(in the rows, 128 means zero)
Here are made-up elements, facts about them, and rows of numbers that follow some of those facts. Name the element behind each unnamed row.

There are 2 kinds of fact about the elements: π, Ξ.
{skela, drune, stule, skeska, naposik, tririk, guni, fibruk, simomor, zenun, fuplistu, zulek, dratrom, ruven, zezel, nidor, neki, mogrim, femik} π c
{drutro, zopos, tremebin, vufla, tera, ziskom, vefos, setro, skitim, sote, plopi, gaflu, tragen, skemol, drupom, sugor, skopesik, tubrus, lubru, plidan, skaple, bratrus, zaplik, fogem, pliba, vugri, purom, drufur} π a
{tistom, flukos, kebo, dolem, stuvor, bisu, vitrinar, detovik, ruzu, flitus, traklan, traflor, plastun, rograrir, gogri, gimes, kodan, grolabru, fostes, zulon, pladras, tribetru, flubro, sodrok} π d
{motrol, nisko, venuflak, vevede, brovabral, sitos, kabru, tulun, klovun, goguni, stiki, gebri, skidrem, grograski, noka, trobel} π e
{mevon, klepul, grutro, bifan, mipu, rigi, duskun, geto, tragrubos, tepur, fota, tivupel, treple, vutru, gubra, nizin, gralin, briru, dozim, skiros, vetrum, rerarok, fako, tribrin} π b
{mifum, nuzu, griple, drafil, tize, mapam, flomen, mubrem, zeto, kagum, vibaplar, mastu, bedru, pluvos, zula, pavefur, luskes, moklak} π f
drutro Ξ [fuplistu, tribrin, zulek]
drune Ξ [drupom]
zopos Ξ [nizin, dratrom, stule]
tremebin Ξ [tize, skidrem, tragen, sodrok]
naposik Ξ [kodan, mogrim, stule]
kebo Ξ [detovik, skiros]
motrol Ξ [skeska]
dolem Ξ [vitrinar, tririk]
setro Ξ [bisu]
skitim Ξ [luskes]
bifan Ξ [gubra, moklak, vutru]
mipu Ξ [nizin]
griple Ξ [klovun]
drafil Ξ [vefos]
plopi Ξ [lubru, brovabral]
vevede Ξ [pladras]
gaflu Ξ [traklan, venuflak, zezel]
skemol Ξ [dratrom, tragrubos]
fibruk Ξ [vutru]
flitus Ξ [mevon, nisko]
sugor Ξ [gralin, klepul, sitos]
skopesik Ξ [vufla, ruzu]
tivupel Ξ [traflor, zenun]
simomor Ξ [rograrir, bratrus, grograski]
tubrus Ξ [mubrem]
treple Ξ [grutro, zeto, tragrubos, flomen]
mapam Ξ [grograski]
plidan Ξ [rograrir, skiros]
tulun Ξ [grolabru, fota]
plastun Ξ [zulek]
skaple Ξ [goguni, klovun]
gogri Ξ [stuvor, zeto]
gimes Ξ [guni]
dozim Ξ [zulek]
ruven Ξ [geto, duskun]
vibaplar Ξ [mifum, gebri]
nidor Ξ [sitos, tera, kagum, vutru]
fostes Ξ [rigi]
mastu Ξ [pavefur, fako]
vetrum Ξ [pladras, zeto, fogem, femik, skela]
rerarok Ξ [mifum]
bedru Ξ [mubrem, mogrim]
pluvos Ξ [sote]
zaplik Ξ [moklak, flubro]
zula Ξ [zenun, brovabral]
zulon Ξ [trobel, lubru, stule]
pliba Ξ [fuplistu, tepur]
tribetru Ξ [flukos, kabru]
vugri Ξ [stuvor, ziskom]
noka Ξ [klepul, kagum]
drufur Ξ [vefos, zeto]

Known rows:
lubru: [118  72 137 134 141 128 162  98 120 124 122 142 134 132 126 143 122 107
 130 171 138 166 155 119  65 114 106 169 114 131 140 132 143 114 122 111
  93 128]
vefos: [117  46 139 110 141 128 146 105 117 123 124 139 129 111 117 150 146 129
 136 130 135 134  91 126  56 114  90  89 115 125 138 131 130 134 124 108
  78 115]
zaplik: [109  50 129 134 154 133 163  89 128 140 115 112 100 118 114 143 129 125
  93 133 124 142 107 107  78 102 117 156 134 138  96 127 154 111 129 124
 120 109]
zezel: [123 141 125 112 107 145  89 157 115 128 134 137 132 187 143 110 130 145
 154 138 122 120 129 128 118 121 128 165 133 107 129 109 136 125  98 116
  96 158]
mapam: [112 159 111 137 152 112  96  70 149 105 140 127  72  99 105 124 128 128
 144 131 125 123 119 149 163 106 151 125 142 140 110  38 139 122 144 132
 175 153]
vutru: [128 148 131 125 107 160 189 157 140 152 127 131 133  83 126 134 116 167
  43  77 137 127 170 126 188 132 134 112 130 104  99 176 156 153  85 125
 114 122]
bifan: [133 148 127 136 114 148 187 139 142 169 124 105 110  83 122 137 116 159
  35  72 129 107 145 115 177 127 141 116 137 116  75 145 183 139 105 140
 160 119]
goguni: [138 143 134 117 171 136 100 142 128 120 126 133 154 132 138 133 105 119
 167 103 115 149 128 131 152 164 127  71 125  99 114 186  86 114 134 108
 124 132]
traklan: [134 118 129 141 111 137 130 156 133 103 136 123 155 125 142 115 142 130
 141 141 136 133 160 128 139 125 122 140 128 144 177 152  59 157 137 143
 123 103]
plastun: [142 152 123 179 110  84 147 182 117 112 105 100 140 156 110 114 165  91
 141 125 119  90 146 116 174 141 154 169 153 144 168 165 130 148 159 135
 127  88]
tragrubos: [144 163 134 115 100 121 164 154 130 145 136 142 145 108 128 134 127 135
  90 120 144 113 158 137 153 148 136  63 111 114 123 134 162 142 116 135
 124 145]
zulek: [126 178 124 138  97 104 107 198  96 120 108 140 141 217 114 107 153 112
 164 129 114  97 143 128 166 144 153 183 149  95 146 153 179 129 102  93
  52 147]
noka: [143 156 125 135 200 149 129 124 135 141 118 101 123 125 127 137 110 138
 133  79 109 128 118 114 149 153 125  93 140 106  81 167 111 104 128 120
 168 119]
flubro: [133 117 128 143 113 143 133 156 134 105 135 122 153 122 141 115 142 135
 137 135 136 133 162 127 141 124 122 143 130 144 176 156  59 158 133 141
 122 101]
motrol: [148 157 126 130 193 128 112 124 131 136 122 106 128 137 129 135 113 118
 153 101 110 126 112 119 139 159 132  74 133 110  91 151 114  99 145 124
 171 130]
skeska: [123 139 125 112 107 146  89 156 116 129 135 136 131 186 143 111 130 144
 153 138 121 119 129 128 118 121 128 164 133 108 127 109 137 125  99 115
  97 158]
plidan: [106  18 121 124 177 114 147  87 141 109 136 108  77 133 107 133 141 103
 103 169 125 143 141 113  92  97 154  93 133 134  73  68 150 108 147 126
 118 152]
sote: [107  50 135 119 139 129 150 106 123 119 122 141 127 126 120 139 129 114
 119 154 133 161 127 121  83 113 117 136 120 130 126 143 129 121 125 111
  76 123]
dolem: [139 115 125 153 120 126 129 140 135 121 132  97 130 124 138 117 142 125
 131 133 127 113 135 117 127 119 129 150 137 158 153 123  89 143 155 159
 169 100]

Which element is each row?
No name comes twice in this set of rows, the named rows included.
[141 113 132 136 112 136 126 155 129 107 137 121 155 116 140 122 153 138
 154 125 137 115 136 131 120 125 106 106 125 142 183 143  61 165 138 142
 126 101]  stuvor
[148 173 130 123 187 139 122 136 127 121 125 135 157 145 134 133 112 122
 166 117 122 148 148 129 144 170 125  78 121 102 122 177  88 105 124 110
 131 135]  trobel
[135 149 135 116  90 118 155 161 132 140 134 143 144 106 129 130 121 125
  84 118 138 122 162 136 173 146 149  77 116 112 115 147 162 144 120 130
 114 145]  tepur
[143 181 129 152  91  68 172 184 117 150 105 119 129 135  98 130 141  89
  82 104 122  81 147 126 204 161 178 105 140 112 105 157 229 135 141 124
 122 129]  dozim
[138 179 120 119 123 147 111 144 113 134 133 139 138 202 140 111 135 149
 153 160 132 116 146 126 102 128 124 175 125 115 141  96 139 112  90 123
 112 160]  dratrom
[138 133 120 145 177 120 190  62 120 148 115 123 114 162 113 140 135 114
 102 199 143 140 135 104  44 119 119 184 113 162 126  97 159  72 128 147
 157 120]  zopos
[107 209 106 108 120 109  76  62 136 140 114 146 102 127 112 113 122 144
 102 136 125 124   4 148 161 128 159 177 134 190 132 118 101  85 150 169
 185  92]  bedru
[153 165 138 139 176 137 120 136 125 125 128 131 159 133 143 139  97 109
 187 116 119 154 174 127 131 166 109 103 119  92 126 164 110 113 130 102
 140 146]  brovabral
[130 139 133 129 100 144  91 154 113 133 136 133 136 179 152 117 115 131
 174 141 121 128 160 125 101 119 112 195 130 101 135  95 158 130 101 108
 110 169]  zenun
[150 141 136 116 102 109 150 144 128 164 134 113 121  89 124 146 138 137
  94  87 133  76  97 132 124 139 123  29 118 120 102  99 188 146 139 145
 166 136]  vetrum
[100  61 119  99 138 112 127  82 125 145 109 126 107 152 115 126 134 120
  67 163 123 140  24 112  88 117 155 146 126 178  96 152 117  79 154 156
 126  88]  tubrus
[136 132 125 139 113 136 131 151 132 106 133 126 157 137 142 112 144 132
 135 151 139 132 154 127 139 129 128 145 125 153 181 156  55 146 135 149
 129 100]  kodan
[138 197 117 119 123 145 111 138 112 139 130 143 142 215 142 108 131 145
 147 174 133 122 146 123  99 132 130 194 121 126 144 101 136  98  91 132
 121 157]  stule
[106  51 134 121 143 140 160 105 125 121 120 140 126 120 119 140 129 126
 109 144 133 161 132 119  89 111 112 144 124 127 125 152 127 123 114 108
  72 116]  tera

Now the same elements, written a new way:
Known rows:
ruven: [171 160  66 110 108  89 129 156  67 159 163 139 107 108 162 116 105  99
 103 158 115 150 169 160 106 191 143 122 142]
gimes: [121 148 205 102 135 126 134 140 151  68 116 167 153 137 105 159 141 114
 107 127  80  87 119 175 122 142 105 117 136]
flitus: [100 147 192 111 117 153 123 138 126  64 129 133 153 106 103 152 144 127
 111 126  92  75 158 178 104 143  98 115 132]
drafil: [117 134 141 113 159  78 109 166  63 199 127 144 125 102 104 166 166 130
 144 116 145  96 126 141 135  58 118 133 157]
fibruk: [173 171  65 131 117 105 145 157 132 146 166 174 111 116 135 122 121  86
 126 163 111 164 154 179 115 152 126 143 127]
grograski: [143 103 113 101 148 143 161 101 107  76 121 123 117 150 203  88 158 149
 120 117 155 134  88 109  90 142 124 180 119]
tragen: [151 128 122 148  92 169 141  80 171 152 146  96 105 114 123 135 113 191
 132 116 151 142 128 114 141 105 143  72  98]
klepul: [ 80 104 110 175 146 115 108 126 135 111 108 122 154 153  96  69  99  81
 146 125 109 155 116  68 128 123 133 142 134]
luskes: [ 99 137 190  99 148 114  86 169  58 217 134 126 111 102 138 121 136 159
 101 115 186  91 135  78 110 100 149 133 185]
kagum: [111 126 165 139 165 102 127 138  72 169 139 179 111  97 106 170 148 137
 146 111 150 109 125 104 155  54 130 165 144]
flomen: [107 124 166 134 158 105 119 143  59 177 135 163 111  95 114 168 146 142
 142 113 156 106 132 101 152  67 133 164 147]
vutru: [ 81 103 108 177 147 115 108 127 136 110 109 121 153 151  97  68  98  82
 145 126 108 154 115  67 127 123 133 143 133]
traflor: [114 125 219 120 122 172 126 123 136  68 117 176 137 125 118 154 121 137
 114 122  99  84 136 135 130 178 119 143 134]
sote: [115 150 137 167  88 175 136  97 209 185 113 117  99 114 122 123 144 204
 128 133 158 165 103 139 136 125 123  93  97]
klovun: [135  96  79 115 124 191 143 107 102  73 138  94 123 119 182  87 164 156
 151 117 174 114 136 126  73 127 105 183 110]
fuplistu: [185 156  80 146 115 133 155 127 114 121 190 201  98 109 138 101  89 100
 130 145 112 160 155 130 108 153 145 147 126]
fako: [ 69 126 128 168 155 114 114 132 168  93 125 111 161 152  93  59  97  71
 124 127 117 162 121  60 118  87 137 139 136]
duskun: [ 79  92 109 155 139  99  93 125  71 123 107  84 152 144 126  62  82  95
 121 120 113 141 131  49 117 163 150 121 147]
tragrubos: [ 77 101 107 170 142 117  99 131 123 120 105 106 155 149 104  67  97  86
 140 127 115 151 123  67 124 136 135 141 138]

Which element is each row?
No name comes twice in this set of rows, the named rows included.
[ 86  92 103 161 157 115 110 135 160  95 103  99 163 165  97 128  99  52
 156 136 121 158 138  76 183 111 138 168 123]  fota
[168 170  64 125 111 107 136 162 121 156 162 160 111 111 141 119 121  91
 120 165 117 160 161 179 113 165 129 141 134]  naposik
[ 83 106  91 159 143 104  95 144 128 128 105  97 163 152  98  66 105  79
 144 128 109 145 120  84 116 128 129 126 142]  briru
[144 132  96  51 147 141 144 145 154  64 153  37 150 152 185  99 170 111
 104 127 180 115 139 141  73  70 116 149 130]  motrol
[ 53 114 108 182 138 123 104 125 112  96 122  84 156 122  99  65 102  87
 134 126 121 151 152  70 112 108 128 139 129]  mevon
[114 120 157 141 150 126 115 138  52 176 152 167 109  83 105 146 138 150
 152 104 158  91 142  95 129  61 130 152 152]  tize
[121 114 214 112 137 169 138 126 170  43 114 167 146 142 112 216 124 102
 129 130 105  92 151 144 189 153 122 173 120]  grolabru
[118 125 112 122 141 121  95 172  62 201 141 127 129  81  86 162 167 135
 174 115 157  78 158 153 120  50 105 134 154]  griple
[161 138  95 126  92 143 132 104 175 170 140  77 120 122 114 131 130 181
 135 120 140 131 120 154 126  97 129  44 106]  tremebin
[111 159 162 110 172  75 125 167 108 171 148 149 129 107  94 159 165 117
 129 117 148 107 122 134 129   9 120 133 155]  mastu
[179 167  67 122 116 100 139 162 125 160 158 173 110 124 144 118 117  90
 120 162 112 161 146 174 115 171 133 137 138]  simomor
[114 129 152 122 159  92 115 154  64 187 133 153 116 100 109 168 155 134
 143 113 151 100 130 121 144  60 127 147 154]  nuzu
[147 154 129  86  89 131 104 134 181 214 121  37 121 139 148 108 127 190
  84 131 166 130 114 137 108 136 146  27 139]  skitim

The same elements again, as new rows of numbers:
Some elements and their rows:
gogri: [124 156 132 140 120 119 135 163 119 156 127 137 142 112 144 130 135 119
 123 144  98  97 120 143 135 125 120 137 117 123 149 135 120 155 107 111
 128 173 127 126  76]
stuvor: [114 150 113 113 121 125 135 130 114 157 131 129 127 111 120 141 129 151
 130 146 101 131 133 119 125 117 132  95 120 120 142 138 130 160 125 118
 141 139 138 137  66]
ziskom: [112 105 106  98 129 127 132  76 129 118 130 116 129 145 115 121 113 152
 139 113 142 117 121 121 127 140 145 129 123 136 116 152 130 144 142 118
 139  93 109 123 137]
venuflak: [126 135 188 145 147 124 130 102 127  94 137 120 115 125 113 111 117 121
 154  83 159 145 112 116 116  97 105 163 155 106 143 140 152 123 131 151
 146 127 145 124 100]
tribrin: [138 139  95  97 123 133 121 152 132 124 123 107 131 136 104 125 147 135
 112 159 178 143 167 108 120 124 124 114 143 128 120 115 140 106 133 145
 106 111 110 141 121]
fuplistu: [129 113  99 125 123 131 123 143 125 106 128 140 105 114 143 147 147 121
 164 137 120 116 148 106 116 128 122  80 148 156 134 137 130  95 130 141
 121 105 148 136 140]
nizin: [137 140 106 116 121 133 122 132 133 146 127 109 127 140 104 111 126 131
 104 162 170 149 141 117 125 126 145  99 129 121 109 114 141 140 136 138
 113  90 119 145 126]
vevede: [131 153 166 170 131 127 122 106 134 116 134 118 141 128 144 123 140  94
 141 109 119 135  89 155 129 114 124 181 140 116 114 144 126 117 124 133
 118 158 132 120 138]
pavefur: [139 112 128 136 134 149 117 164 118 141 134 142 118 126 110 125 152 171
 115 118  82 165 158 117 122 124 133 178 133 140 136 150 126 204 138 141
 163 119 125 143 162]
zezel: [133 103 150 146 136 119 132 153 126 104 130 152  91 115 135 109 108 113
 160 115 149  98 133  99 117 120 113  89 146 140 162 129 147 130 122 145
 144  86 157 133 117]
tulun: [131 145 179 177 139 125 129 108 132 113 132 124 133 131 143 121 128  95
 132 107 121 144  82 158 130 115 131 176 142 107 122 130 128 103 127 131
 121 159 138 121 134]
plastun: [125 154 122 122 122 120 134 185 118 132 122 136 147 106 144 145 158 121
 131 142 105  89 146 134 131 123  98 153 130 130 159 136 119 123 103 118
 121 196 118 121  72]
zulon: [124 156 130 139 120 119 135 163 119 155 126 138 142 111 143 130 136 119
 124 146  98  97 120 143 135 125 121 136 117 123 150 135 120 156 107 112
 128 172 127 126  76]
gralin: [136 134  97 117 129 130 125 130 130 137 122 111 123 139  99 119 125 136
  97 176 156 155 139 118 125 128 150  93 138 114 106 100 137 114 139 135
 107 101 122 147 129]
geto: [137 128 132  79 128 119 122 128 134 108 128 104 133 120 100 136 114 125
 111 184 207 151 149 103 126 119  90  71 125 112 117  89 137  37 124 147
 101 112 125 134 121]
ruven: [137 108 156 133 128 109 125 153 133  88 128 146 123  99 162 146 120  79
 155 163 146  88 118 124 131 130  77  78 127 142 139 107 117  23 104 136
 104 139 150 118 151]
tririk: [127 109 150 129 117 129 127 125 131 131 141 140 100 116 153 139 112 113
 153 138 151 148 123 119 124 129 127  55 114 150 139 134 134  91 136 136
 132  71 160 140 141]
vufla: [107 108 105  69 123 131 132  52 136 112 129 109 136 142 126 161 114 149
 142  96 155 146 136 122 129 143 128  96 108 136 110 123 123  68 148 118
 125 112 119 112 147]
klepul: [136 134  97 117 128 130 124 131 130 137 122 111 123 139  99 119 126 136
  97 175 157 156 138 118 125 128 150  93 138 115 105 100 136 115 139 135
 107 102 122 147 129]

Which element is each row?
No name comes twice in this set of rows, the named rows included.
[146 140 117 143 128 124 125 163 135 135 117 120 139 140 122 109 133 104
  91 175 153 122 127 141 135 136 139 133 135 117 114  97 127 111 121 129
  94 137 111 135 139]  bifan
[119 139 153 114 135 115 143 160 113 133 129 139 116 107 112 119 112 148
 136 121 137 106 143 104 122 108 100 120 132 112 179 131 145 158 113 129
 156 142 140 130  39]  traklan
[119 141 137 147 140 132 124  73 124 108 134 111 123 127 117 143 134 129
 141 123 110 175  99 132 119 109 141 135 152 107 103 132 132  98 144 136
 125 136 146 133 132]  sitos
[139 135 145 138 135 121 134 110 138 149 123 121 114 142  97  86  76 119
  98 126 179 138 118 114 131 122 145  78 123  95 117  76 151 156 129 136
 127  84 143 132 113]  rigi
[139 136 100 124 124 140 123 174 127 145 126 113 118 148 104 102 151 144
  98 166 166 153 156 120 119 128 161 144 148 133 130 139 146 163 143 140
 119  88 103 158 115]  fako
[144 136 171 125 119 135 133 190 144 145 127 120 132 150 150 125 134 101
  83 138 208 169 149 155 138 140 127 150 112 131 153 100 134  63 135 133
 102 129 110 135 126]  rerarok
[118 151 125 122 123 122 137 152 116 150 127 135 133 111 132 141 133 136
 127 140 103 118 132 130 130 121 121 117 121 120 151 130 125 141 117 116
 133 163 133 130  69]  tistom
[123 151 172 125 116 118 138 165 123 157 136 135 141 108 154 138 122 115
 121 142 136 121 120 147 139 124 103 127  97 124 164 134 123 116 110 114
 131 161 130 125  72]  dolem
[134 108 178 111 131 151 126 146 129 143 140 141 116 126 132 158 129 161
 107  93 128 215 163 129 131 127 111 142  99 135 151 113 124 106 148 141
 158 124 143 131 162]  mifum
[117 106 119 107 131 123 134  97 132 109 126 121 135 145 127 120 118 136
 134 109 143 103 120 131 131 144 136 151 124 136 125 145 125 126 134 116
 132 118 105 116 139]  purom

